Here is a tiny trained network, its code and every weight. The questions are about switching its units off for an input and a class, where a switched-off unit gives its printed mean instead of its output.

import numpy as np


def w(rows, s, z=0):
    codes = np.array(rows[::2]) - 128.0
    scale = np.full(codes.shape[1], s)
    scale[-1] = z or s
    return codes * scale


def norm(h):
    return h / np.sqrt((h * h).mean(-1, keepdims=True) + 1e-5)


def f(y):
    return y / 2 * (1 + np.tanh(0.7978845608 * (y + 0.044715 * y**3)))


def log_softmax(a):
    a = a - a.max(-1, keepdims=True)
    return a - np.log(np.exp(a).sum(-1, keepdims=True))


def net(x, mask):
    res = np.array(x, float).reshape(1, 2) / 4 @ E
    u = 0
    for l in range(3):
        y = f(norm(res) @ A[l][:, :-1].T + A[l][:, -1])
        res = res + np.where(mask[u : u + 6], y, B[l][:, -1]) @ B[l][:, :-1]
        u += 6
    return log_softmax(norm(res)[-1] @ U[:, :-1].T + U[:, -1])


A, B = {}, {}
E = w([
[1,212,172,35,17,226,86,13,138,246],'x0',
[70,185,239,109,141,26,240,103,61,113],'x1',
],0.0092)
A[0] = w([
[30,123,101,127,117,115,118,148,133,106,2],'L0N1',
[132,133,124,84,100,121,117,93,89,109,52],'L0N2',
[191,132,128,165,138,110,111,192,77,157,56],'L0N3',
[49,171,148,74,81,122,118,101,135,153,204],'L0N4',
[145,113,146,194,190,65,137,174,153,110,219],'L0N5',
[120,162,142,149,128,115,254,93,79,115,161],'L0N6',
],0.0069,0.0032)
B[0] = w([
[156,170,70,106,207,83,100,95,79,81,115],'L0N1',
[148,169,104,100,255,80,123,123,142,133,126],'L0N2',
[150,121,212,92,148,118,130,80,161,103,161],'L0N3',
[189,84,138,104,125,117,90,153,120,76,251],'L0N4',
[164,142,136,64,88,135,74,109,111,109,255],'L0N5',
[145,113,80,172,88,184,125,169,141,159,220],'L0N6',
],0.009,0.007)
A[1] = w([
[80,194,168,156,122,81,250,150,57,141,3],'L1N1',
[149,152,108,187,220,2,184,171,97,55,156],'L1N2',
[118,89,114,144,44,161,116,119,165,143,179],'L1N3',
[80,113,68,201,146,146,134,136,159,158,73],'L1N4',
[106,131,178,155,97,90,210,121,69,124,20],'L1N5',
[114,146,141,154,119,100,142,111,173,113,44],'L1N6',
],0.0082,0.0029)
B[1] = w([
[2,85,32,159,75,170,208,171,163,128,192],'L1N1',
[191,93,157,29,97,88,65,102,95,117,253],'L1N2',
[143,140,161,151,185,57,156,107,102,106,247],'L1N3',
[54,93,152,192,187,137,199,104,87,152,130],'L1N4',
[81,105,73,182,70,186,172,135,253,125,181],'L1N5',
[99,45,127,76,136,220,113,114,132,207,103],'L1N6',
],0.009,0.006)
A[2] = w([
[54,139,104,83,65,119,239,190,171,91,50],'L2N1',
[224,150,180,116,98,119,87,172,131,58,117],'L2N2',
[71,216,133,58,106,131,147,68,100,176,75],'L2N3',
[125,108,2,241,144,227,73,149,236,185,56],'L2N4',
[58,225,186,111,80,166,112,81,128,163,141],'L2N5',
[155,94,166,63,97,89,175,123,79,168,6],'L2N6',
],0.008,0.0025)
B[2] = w([
[86,133,19,184,134,203,98,65,212,176,176],'L2N1',
[41,168,139,157,151,145,175,112,110,189,252],'L2N2',
[218,87,171,128,164,95,121,109,92,103,163],'L2N3',
[43,108,42,148,38,133,218,126,230,148,196],'L2N4',
[244,38,183,67,167,50,76,240,78,2,177],'L2N5',
[174,149,97,199,176,169,94,144,202,102,155],'L2N6',
],0.0087,0.011)
U = w([
[251,75,186,65,117,100,46,154,71,63,248],'0',
[89,78,33,164,58,165,140,135,212,118,110],'1',
[68,189,175,177,166,144,155,116,61,160,17],'2',
],0.011,0.0017)

Each question gives the input, the list of numbers given to net, and the class t.
The units are the neurons (one row each of A and B). Each row of codes is followed by its name. A weight is (code - 128) times the scale printed after its matrix; where a second scale follows, it is the last column's (A, B and U).
mask holds one flag per neuron, layer by layer. A switched-off neuron (its flag False) gives its mean, the last column of its row in B, instead of its output. The means were averaged over made-up inputs and are rounded, as every weight is.
A unit's drop is (log p(t) with every unit on - log p(t) with that unit switched off) / (log p(t) with every unit on - log p(t) with every unit switched off).
The circuit of an input: a set's keep is (log p(t) with only the set's units on - log p(t) with every unit switched off) / (log p(t) with every unit on - log p(t) with every unit switched off). Starting from the 12 units with the biggest drops (on a tie, the unit counted first), units are removed one at a time, each time the one whose removal leaves the highest keep (on an exact tie, the one counted first), for as long as the keep stays at least 0.8.
circuit, biggest first: the units of the circuit, biggest drop first
top k neurons: the k neurons with the biggest drops, biggest first
k most important neurons of layer l: the k neurons of layer l with the biggest drops, biggest first
drop of u: that unit's drop, to one decimal
input [-3,4], class 1: circuit, biggest first => [L1N5]
input [8,8], class 0: top 3 neurons => [L2N5 L0N4 L2N3]
input [5,6], class 1: circuit, biggest first => [L1N1 L2N1]
input [-3,-3], class 2: top 4 neurons => [L2N2 L0N4 L2N5 L1N2]
input [-5,6], class 1: top 3 neurons => [L0N4 L1N1 L1N5]
input [7,-7], class 0: 3 most important neurons of layer 2 => [L2N5 L2N2 L2N1]
input [5,5], class 0: top 2 neurons => [L0N4 L2N5]
input [7,8], class 1: 3 most important neurons of layer 1 => [L1N1 L1N5 L1N2]
input [-3,3], class 2: top 3 neurons => [L0N5 L2N2 L2N5]
input [1,-2], class 2: top 2 neurons => [L1N3 L2N5]
input [3,1], class 2: top 3 neurons => [L0N4 L2N2 L0N5]
input [1,0], class 2: top 2 neurons => [L2N2 L2N5]
input [-2,3], class 2: 2 most important neurons of layer 0 => [L0N5 L0N6]
input [3,2], class 2: top 2 neurons => [L0N4 L2N2]
input [-2,-1], class 2: top neuron => [L2N2]
input [1,1], class 2: drop of L2N2 => 0.5
input [-2,-2], class 2: drop of L2N2 => 0.6
input [-3,5], class 1: drop of L0N4 => 2.2
input [2,-1], class 2: drop of L0N4 => 0.2
